Below is a small trained network, with its code and all its weights. Each question gives an input and a class and asks what happens when units are switched off, that is, made to give their printed mean instead of their output.

import numpy as np


def w(rows, s, z=0):
    codes = np.array(rows[::2]) - 128.0
    scale = np.full(codes.shape[1], s)
    scale[-1] = z or s
    return codes * scale


def norm(h):
    return h / np.sqrt((h * h).mean(-1, keepdims=True) + 1e-5)


def f(y):
    return np.maximum(y, 0)


def log_softmax(a):
    a = a - a.max(-1, keepdims=True)
    return a - np.log(np.exp(a).sum(-1, keepdims=True))


def net(x, mask):
    res = np.array(x, float).reshape(1, 6) / 4 @ E
    u = 0
    for l in range(3):
        y = f(norm(res) @ A[l][:, :-1].T + A[l][:, -1])
        res = res + np.where(mask[u : u + 13], y, B[l][:, -1]) @ B[l][:, :-1]
        u += 13
    return log_softmax(norm(res)[-1] @ U[:, :-1].T + U[:, -1])


A, B = {}, {}
E = w([
[79,70,49,93],'x0',
[87,140,80,254],'x1',
[127,129,128,127],'x2',
[129,127,128,128],'x3',
[128,128,128,128],'x4',
[22,62,196,121],'x5',
],0.0068)
A[0] = w([
[104,133,179,163,76],'L0N1',
[182,99,73,106,4],'L0N2',
[86,203,118,93,49],'L0N3',
[185,176,45,154,150],'L0N4',
[214,195,36,101,188],'L0N5',
[94,132,88,248,161],'L0N6',
[166,164,60,173,137],'L0N7',
[144,145,76,152,31],'L0N8',
[189,62,136,119,114],'L0N9',
[150,115,118,114,88],'L0N10',
[114,105,192,123,73],'L0N11',
[79,79,2,73,154],'L0N12',
[153,148,161,143,41],'L0N13',
],0.0099,0.0027)
B[0] = w([
[136,114,159,95,164],'L0N1',
[136,172,87,133,155],'L0N2',
[124,137,148,117,128],'L0N3',
[222,87,144,89,224],'L0N4',
[3,198,125,152,253],'L0N5',
[125,161,127,239,249],'L0N6',
[205,105,144,108,207],'L0N7',
[159,105,136,152,157],'L0N8',
[107,153,141,115,152],'L0N9',
[114,138,129,123,138],'L0N10',
[117,102,163,111,164],'L0N11',
[107,69,45,90,227],'L0N12',
[145,146,99,100,145],'L0N13',
],0.022,0.0068)
A[1] = w([
[182,64,163,44,20],'L1N1',
[78,66,187,159,185],'L1N2',
[81,108,128,238,127],'L1N3',
[69,134,132,112,108],'L1N4',
[83,194,75,185,12],'L1N5',
[174,52,84,71,161],'L1N6',
[192,184,80,107,166],'L1N7',
[207,123,153,139,167],'L1N8',
[143,155,132,16,1],'L1N9',
[133,132,122,168,135],'L1N10',
[107,186,249,148,159],'L1N11',
[161,171,92,135,63],'L1N12',
[173,96,59,187,8],'L1N13',
],0.013,0.0018)
B[1] = w([
[128,53,187,106,179],'L1N1',
[125,161,58,93,199],'L1N2',
[56,175,146,63,244],'L1N3',
[96,98,123,171,174],'L1N4',
[149,84,138,61,224],'L1N5',
[169,155,217,183,189],'L1N6',
[110,121,94,208,192],'L1N7',
[94,54,85,140,178],'L1N8',
[38,151,97,88,192],'L1N9',
[123,94,150,135,178],'L1N10',
[204,255,161,152,255],'L1N11',
[152,82,126,126,171],'L1N12',
[190,166,42,73,212],'L1N13',
],0.02,0.0073)
A[2] = w([
[153,243,174,115,133],'L2N1',
[233,185,164,147,126],'L2N2',
[77,204,62,110,135],'L2N3',
[77,148,141,50,166],'L2N4',
[95,240,78,139,109],'L2N5',
[211,176,237,138,86],'L2N6',
[178,80,179,11,148],'L2N7',
[121,188,80,23,105],'L2N8',
[83,173,164,213,28],'L2N9',
[196,87,202,229,3],'L2N10',
[36,139,93,198,118],'L2N11',
[93,39,97,50,108],'L2N12',
[145,17,185,159,126],'L2N13',
],0.012,0.0035)
B[2] = w([
[232,190,44,136,255],'L2N1',
[8,88,191,133,214],'L2N2',
[30,161,146,84,234],'L2N3',
[160,81,58,162,213],'L2N4',
[212,116,224,87,249],'L2N5',
[50,53,39,111,203],'L2N6',
[208,127,40,152,172],'L2N7',
[74,53,179,224,227],'L2N8',
[184,201,146,76,156],'L2N9',
[94,76,235,247,143],'L2N10',
[86,82,46,96,161],'L2N11',
[133,196,251,113,189],'L2N12',
[210,35,199,40,149],'L2N13',
],0.019,0.0095)
U = w([
[142,230,160,103,173],'0',
[153,101,57,143,248],'1',
[13,100,144,71,97],'2',
[178,58,203,66,54],'3',
[139,126,188,252,2],'4',
],0.022,0.0046)

Each question gives the input, the list of numbers given to net, and the class t.
The units are the neurons (one row each of A and B). Each row of codes is followed by its name. A weight is (code - 128) times the scale printed after its matrix; where a second scale follows, it is the last column's (A, B and U).
mask holds one flag per neuron, layer by layer. A switched-off neuron (its flag False) gives its mean, the last column of its row in B, instead of its output. The means were averaged over made-up inputs and are rounded, as every weight is.
A unit's drop is (log p(t) with every unit on - log p(t) with that unit switched off) / (log p(t) with every unit on - log p(t) with every unit switched off).
The circuit of an input: a set's keep is (log p(t) with only the set's units on - log p(t) with every unit switched off) / (log p(t) with every unit on - log p(t) with every unit switched off). Starting from the 12 units with the biggest drops (on a tie, the unit counted first), units are removed one at a time, each time the one whose removal leaves the highest keep (on an exact tie, the one counted first), for as long as the keep stays at least 0.8.
units of the circuit, in order: the units of the circuit, biggest drop first
top k neurons: the k neurons with the biggest drops, biggest first
k most important neurons of layer l: the k neurons of layer l with the biggest drops, biggest first
drop when u is switched off: that unit's drop, to one decimal
input [0,4,8,-1,0,8], class 0: top 2 neurons => (L0N12, L1N11)
input [-2,8,-5,-5,0,-4], class 4: units of the circuit, in order => (L0N6)
input [0,5,-7,2,6,4], class 0: top 2 neurons => (L0N12, L0N6)
input [-7,0,-8,6,-3,7], class 1: 2 most important neurons of layer 2 => (L2N1, L2N6)
input [0,7,-5,4,6,-4], class 4: top 2 neurons => (L0N4, L0N7)
input [-2,7,7,-2,8,-4], class 4: top 3 neurons => (L0N4, L0N7, L0N12)
input [1,-4,8,4,-4,5], class 3: top 4 neurons => (L0N6, L0N5, L1N1, L1N11)
input [0,4,8,-5,-5,-3], class 4: 2 most important neurons of layer 0 => (L0N4, L0N12)
input [-1,0,-1,-4,3,6], class 1: top 3 neurons => (L0N6, L0N5, L0N12)
input [7,0,-8,-8,3,-7], class 2: top 2 neurons => (L0N5, L0N6)
input [1,-8,-1,5,-7,6], class 3: top 4 neurons => (L0N5, L0N6, L1N1, L1N11)
input [-7,0,4,4,-6,1], class 1: 4 most important neurons of layer 0 => (L0N5, L0N6, L0N12, L0N1)
input [-1,1,1,-4,0,8], class 0: top 2 neurons => (L0N4, L0N12)
input [1,-6,-6,8,-1,6], class 3: top 3 neurons => (L0N5, L0N6, L1N1)
input [-1,-8,1,7,1,5], class 1: 4 most important neurons of layer 0 => (L0N5, L0N6, L0N12, L0N4)
input [7,-4,5,-6,-4,2], class 3: top 2 neurons => (L0N5, L1N6)
input [-6,-8,2,6,-1,4], class 1: top 4 neurons => (L0N5, L0N6, L0N12, L0N4)
input [6,0,-5,-6,0,-8], class 2: top 3 neurons => (L0N5, L0N6, L1N11)
input [-6,7,-7,8,4,-6], class 4: 3 most important neurons of layer 0 => (L0N4, L0N7, L0N12)
input [-6,4,-5,3,-7,-3], class 4: 3 most important neurons of layer 0 => (L0N4, L0N12, L0N7)
input [-3,6,-8,8,6,-5], class 4: 3 most important neurons of layer 0 => (L0N4, L0N7, L0N12)
input [-6,5,-8,-2,-5,-4], class 4: 2 most important neurons of layer 0 => (L0N4, L0N7)
input [0,6,4,-7,8,1], class 0: most important neuron of layer 1 => (L1N3)
input [5,-4,7,7,6,-8], class 2: drop when L0N5 is switched off => 1.7
input [-2,-5,6,7,-4,1], class 1: drop when L0N4 is switched off => 0.8
input [-1,7,8,3,0,5], class 0: drop when L0N12 is switched off => 1.5
